Here is a tiny trained network, its code and every weight. The questions are about switching its units off for an input and a target symbol, where a switched-off unit gives its printed mean instead of its output.

import numpy as np


def w(rows, s, z=0):
    codes = np.array(rows[::2]) - 128.0
    scale = np.full(codes.shape[1], s)
    scale[-1] = z or s
    return codes * scale


def norm(h):
    return h / np.sqrt((h * h).mean(-1, keepdims=True) + 1e-5)


def f(y):
    return np.maximum(y, 0)


def softmax(a):
    e = np.exp(a - a.max(-1, keepdims=True))
    return e / e.sum(-1, keepdims=True)


def log_softmax(a):
    a = a - a.max(-1, keepdims=True)
    return a - np.log(np.exp(a).sum(-1, keepdims=True))


def net(x, mask):
    ids = ['αβγδεζηθλμξπτφψω'.index(c) for c in x.split()]
    T = len(ids)
    res = E[ids] + P[:T]
    u = 0
    for l in range(2):
        r = norm(res)
        for j in range(3):
            rows = slice(3 * j, 3 * j + 3)
            q, k, v = (r @ M[l][rows].T for M in (Q, K, V))
            z = softmax(np.where(np.tri(T) > 0, q @ k.T / 3**0.5, -1e9)) @ v
            o = O[l][rows]
            res = res + np.where(mask[u + j], z, o[:, -1]) @ o[:, :-1]
        u += 3
        y = f(norm(res) @ A[l][:, :-1].T + A[l][:, -1])
        res = res + np.where(mask[u : u + 8], y, B[l][:, -1]) @ B[l][:, :-1]
        u += 8
    return log_softmax(norm(res)[-1] @ U[:, :-1].T + U[:, -1])


Q, K, V, O, A, B = {}, {}, {}, {}, {}, {}
E = w([
[90,93,187,134,170,98],'α',
[14,67,133,97,146,159],'β',
[145,164,182,255,167,82],'γ',
[127,112,127,210,143,137],'δ',
[107,235,212,80,189,132],'ε',
[173,71,140,69,103,11],'ζ',
[95,165,126,27,137,212],'η',
[220,200,127,195,120,131],'θ',
[132,104,116,206,88,92],'λ',
[125,90,112,111,39,73],'μ',
[73,156,151,139,146,135],'ξ',
[84,67,94,132,66,147],'π',
[102,116,94,166,106,179],'τ',
[70,180,151,100,95,98],'φ',
[180,88,134,181,118,44],'ψ',
[227,169,117,63,40,98],'ω',
],0.0074)
P = w([
[25,177,108,134,93,181],'0',
[98,238,193,118,79,1],'1',
[71,191,78,109,199,121],'2',
[213,46,155,110,129,209],'3',
[160,67,233,150,254,11],'4',
[117,254,60,113,104,107],'5',
],0.0096)
Q[0] = w([
[169,131,77,147,4,186],'0.h0',
[132,223,176,126,113,68],'0.h0',
[169,116,143,124,164,183],'0.h0',
[118,92,66,151,63,173],'0.h1',
[104,158,105,96,62,97],'0.h1',
[161,91,108,153,126,189],'0.h1',
[93,164,92,74,81,144],'0.h2',
[173,101,95,62,249,161],'0.h2',
[104,199,33,72,129,108],'0.h2',
],0.02)
K[0] = w([
[142,37,206,150,16,180],'0.h0',
[57,189,97,152,148,155],'0.h0',
[185,56,126,81,145,178],'0.h0',
[155,83,192,110,80,149],'0.h1',
[94,167,181,136,64,123],'0.h1',
[140,65,126,141,131,176],'0.h1',
[85,201,62,121,95,144],'0.h2',
[149,75,81,147,184,2],'0.h2',
[75,220,57,108,165,101],'0.h2',
],0.018)
V[0] = w([
[78,138,1,105,57,100],'0.h0',
[140,141,142,137,133,135],'0.h0',
[148,150,106,60,151,99],'0.h0',
[133,101,20,126,127,173],'0.h1',
[123,86,12,123,128,169],'0.h1',
[126,137,168,118,130,121],'0.h1',
[92,42,199,71,69,93],'0.h2',
[208,160,112,100,44,95],'0.h2',
[66,69,191,174,168,81],'0.h2',
],0.0062)
O[0] = w([
[55,185,254,165,97,108,254],'0.h0',
[146,116,115,117,123,139,120],'0.h0',
[128,141,167,67,223,118,119],'0.h0',
[145,62,199,134,112,164,63],'0.h1',
[143,70,193,136,116,161,54],'0.h1',
[126,159,92,134,137,110,150],'0.h1',
[128,21,89,86,82,112,82],'0.h2',
[178,134,140,87,79,125,89],'0.h2',
[95,78,160,97,170,122,108],'0.h2',
],0.0051,0.0042)
A[0] = w([
[123,106,83,89,124,55,121],'0.n0',
[179,60,175,151,189,49,56],'0.n1',
[102,132,40,190,122,84,3],'0.n2',
[81,121,195,150,186,84,90],'0.n3',
[170,123,117,161,125,1,18],'0.n4',
[87,64,153,143,113,84,48],'0.n5',
[147,152,108,129,188,16,93],'0.n6',
[131,75,99,116,173,130,99],'0.n7',
],0.0092,0.0022)
B[0] = w([
[104,179,114,137,129,93,160],'0.n0',
[180,189,182,131,213,46,213],'0.n1',
[144,169,181,126,179,84,179],'0.n2',
[163,153,77,167,107,84,248],'0.n3',
[74,132,107,27,102,167,196],'0.n4',
[132,177,186,121,179,111,175],'0.n5',
[92,138,36,129,2,168,254],'0.n6',
[124,89,35,150,80,103,162],'0.n7',
],0.0088,0.0049)
Q[1] = w([
[194,109,120,104,169,140],'1.h0',
[154,97,98,127,100,202],'1.h0',
[137,133,146,139,124,109],'1.h0',
[171,126,208,119,187,3],'1.h1',
[125,177,182,133,134,96],'1.h1',
[230,27,159,66,133,123],'1.h1',
[123,111,104,145,110,177],'1.h2',
[172,105,188,119,164,78],'1.h2',
[106,166,125,141,149,153],'1.h2',
],0.02)
K[1] = w([
[149,74,130,116,193,147],'1.h0',
[135,68,185,118,124,123],'1.h0',
[105,143,105,125,96,138],'1.h0',
[138,211,2,144,171,84],'1.h1',
[83,162,96,142,133,122],'1.h1',
[250,93,69,100,167,74],'1.h1',
[144,85,137,136,117,149],'1.h2',
[179,123,136,97,213,79],'1.h2',
[89,161,169,132,98,135],'1.h2',
],0.022)
V[1] = w([
[120,109,182,147,185,104],'1.h0',
[79,93,107,143,115,252],'1.h0',
[146,148,74,171,152,139],'1.h0',
[110,74,77,253,159,106],'1.h1',
[48,47,125,69,145,69],'1.h1',
[87,111,96,115,220,214],'1.h1',
[118,136,106,124,125,67],'1.h2',
[169,164,139,150,145,169],'1.h2',
[125,179,23,102,134,113],'1.h2',
],0.027)
O[1] = w([
[171,121,150,166,61,109,4],'1.h0',
[22,61,103,105,72,119,93],'1.h0',
[103,160,134,108,142,76,160],'1.h0',
[112,254,145,143,99,208,115],'1.h1',
[48,119,243,133,127,84,57],'1.h1',
[90,122,117,236,42,114,93],'1.h1',
[138,148,114,127,173,179,153],'1.h2',
[131,144,119,131,133,71,121],'1.h2',
[66,94,109,180,197,147,124],'1.h2',
],0.019,0.015)
A[1] = w([
[156,148,205,57,134,59,3],'1.n0',
[156,205,156,144,96,170,121],'1.n1',
[168,191,156,182,169,101,109],'1.n2',
[171,202,77,111,189,148,145],'1.n3',
[129,205,195,104,72,92,82],'1.n4',
[64,109,147,220,145,116,135],'1.n5',
[111,107,105,175,88,14,108],'1.n6',
[148,182,93,130,7,96,116],'1.n7',
],0.021,0.0055)
B[1] = w([
[37,213,18,169,94,142,152],'1.n0',
[128,126,139,128,167,3,190],'1.n1',
[92,125,130,39,114,192,178],'1.n2',
[124,57,170,175,41,128,254],'1.n3',
[166,9,88,121,110,102,172],'1.n4',
[186,185,175,106,144,63,170],'1.n5',
[172,211,48,126,140,127,166],'1.n6',
[145,121,164,183,240,188,162],'1.n7',
],0.025,0.022)
U = w([
[46,239,175,159,176,140,188],'α',
[107,146,199,83,159,6,110],'β',
[81,162,84,180,133,249,219],'γ',
[190,216,159,234,55,169,83],'δ',
[104,107,106,247,219,136,118],'ε',
[44,108,128,75,234,138,180],'ζ',
[200,235,63,135,172,73,127],'η',
[217,102,22,172,62,213,1],'θ',
[201,161,155,42,19,122,134],'λ',
[72,192,69,28,96,167,142],'μ',
[68,145,189,203,29,111,122],'ξ',
[89,68,67,119,54,42,107],'π',
[199,45,161,202,114,78,77],'τ',
[74,32,156,117,98,203,169],'φ',
[164,180,156,67,178,220,239],'ψ',
[177,46,58,38,198,124,47],'ω',
],0.013,0.0042)

Each question gives the input, a string of symbols that net reads in full, and the target symbol t.
The units are the heads (3 rows each of Q, K, V and O) and the neurons (one row each of A and B). Each row of codes is followed by its name. A weight is (code - 128) times the scale printed after its matrix; where a second scale follows, it is the last column's (O, A, B and U).
mask holds one flag per unit, layer by layer, with each layer's heads first. A switched-off unit (its flag False) gives its mean, the last column of its rows in O or B, instead of its output. The means were averaged over made-up inputs and are rounded, as every weight is.
A unit's drop is (log p(t) with every unit on - log p(t) with that unit switched off) / (log p(t) with every unit on - log p(t) with every unit switched off).
The circuit of an input: a set's keep is (log p(t) with only the set's units on - log p(t) with every unit switched off) / (log p(t) with every unit on - log p(t) with every unit switched off). Starting from the 12 units with the biggest drops (on a tie, the unit counted first), units are removed one at a time, each time the one whose removal leaves the highest keep (on an exact tie, the one counted first), for as long as the keep stays at least 0.8.
units of the circuit, in order: the units of the circuit, biggest drop first
most important unit: the unit with the biggest drop
k most important neurons: the k neurons with the biggest drops, biggest first
k most important neurons of layer l: the k neurons of layer l with the biggest drops, biggest first
heads that matter: for each layer, one digit per head in row order, 1 if its drop is at least 0.15 and else 0, layers parted by /
input λ τ λ θ η ω, target λ: 2 most important neurons -> (1.n3, 0.n1)
input ω γ α ω γ, target α: units of the circuit, in order -> (1.h1, 0.n3, 0.h2)
input η ω η τ μ, target η: units of the circuit, in order -> (1.h1, 1.n6, 1.n3)
input π φ λ, target π: most important neuron -> (1.n4)
input ε η η, target ε: heads that matter -> 000 / 001
input λ η τ φ τ, target τ: 3 most important neurons of layer 1 -> (1.n7, 1.n1, 1.n3)
input θ δ η δ θ β, target θ: heads that matter -> 010 / 010
input δ π ψ α β δ, target δ: units of the circuit, in order -> (1.h1, 0.h2)
input λ η θ ω δ, target θ: heads that matter -> 000 / 010
input θ μ ω ω μ η, target θ: units of the circuit, in order -> (1.h1, 1.n3)
input η η ω, target η: heads that matter -> 000 / 010
input ω θ μ η, target π: heads that matter -> 000 / 110
input λ μ λ η ψ η, target λ: heads that matter -> 010 / 010
input α λ φ λ η, target φ: most important unit -> 1.n3
input β η ξ, target β: heads that matter -> 001 / 010
input π β ω, target π: 2 most important neurons of layer 1 -> (1.n4, 1.n0)
input η ψ τ λ η, target τ: 2 most important neurons -> (1.n7, 1.n1)
input ω η φ μ, target μ: 2 most important neurons of layer 1 -> (1.n0, 1.n3)
input β π τ ε ε, target τ: 3 most important neurons -> (1.n7, 1.n1, 1.n3)
input β η η, target β: most important unit -> 1.h1
input η ω λ η ω, target λ: 2 most important neurons -> (1.n3, 1.n2)
input λ α λ, target λ: heads that matter -> 000 / 010
input η π β λ, target τ: 4 most important neurons -> (0.n6, 0.n3, 1.n7, 1.n1)
input θ α η η β, target η: 2 most important neurons -> (0.n1, 1.n6)
input λ β ω ω η θ, target λ: heads that matter -> 010 / 010
input λ ψ δ ε α, target δ: heads that matter -> 000 / 010
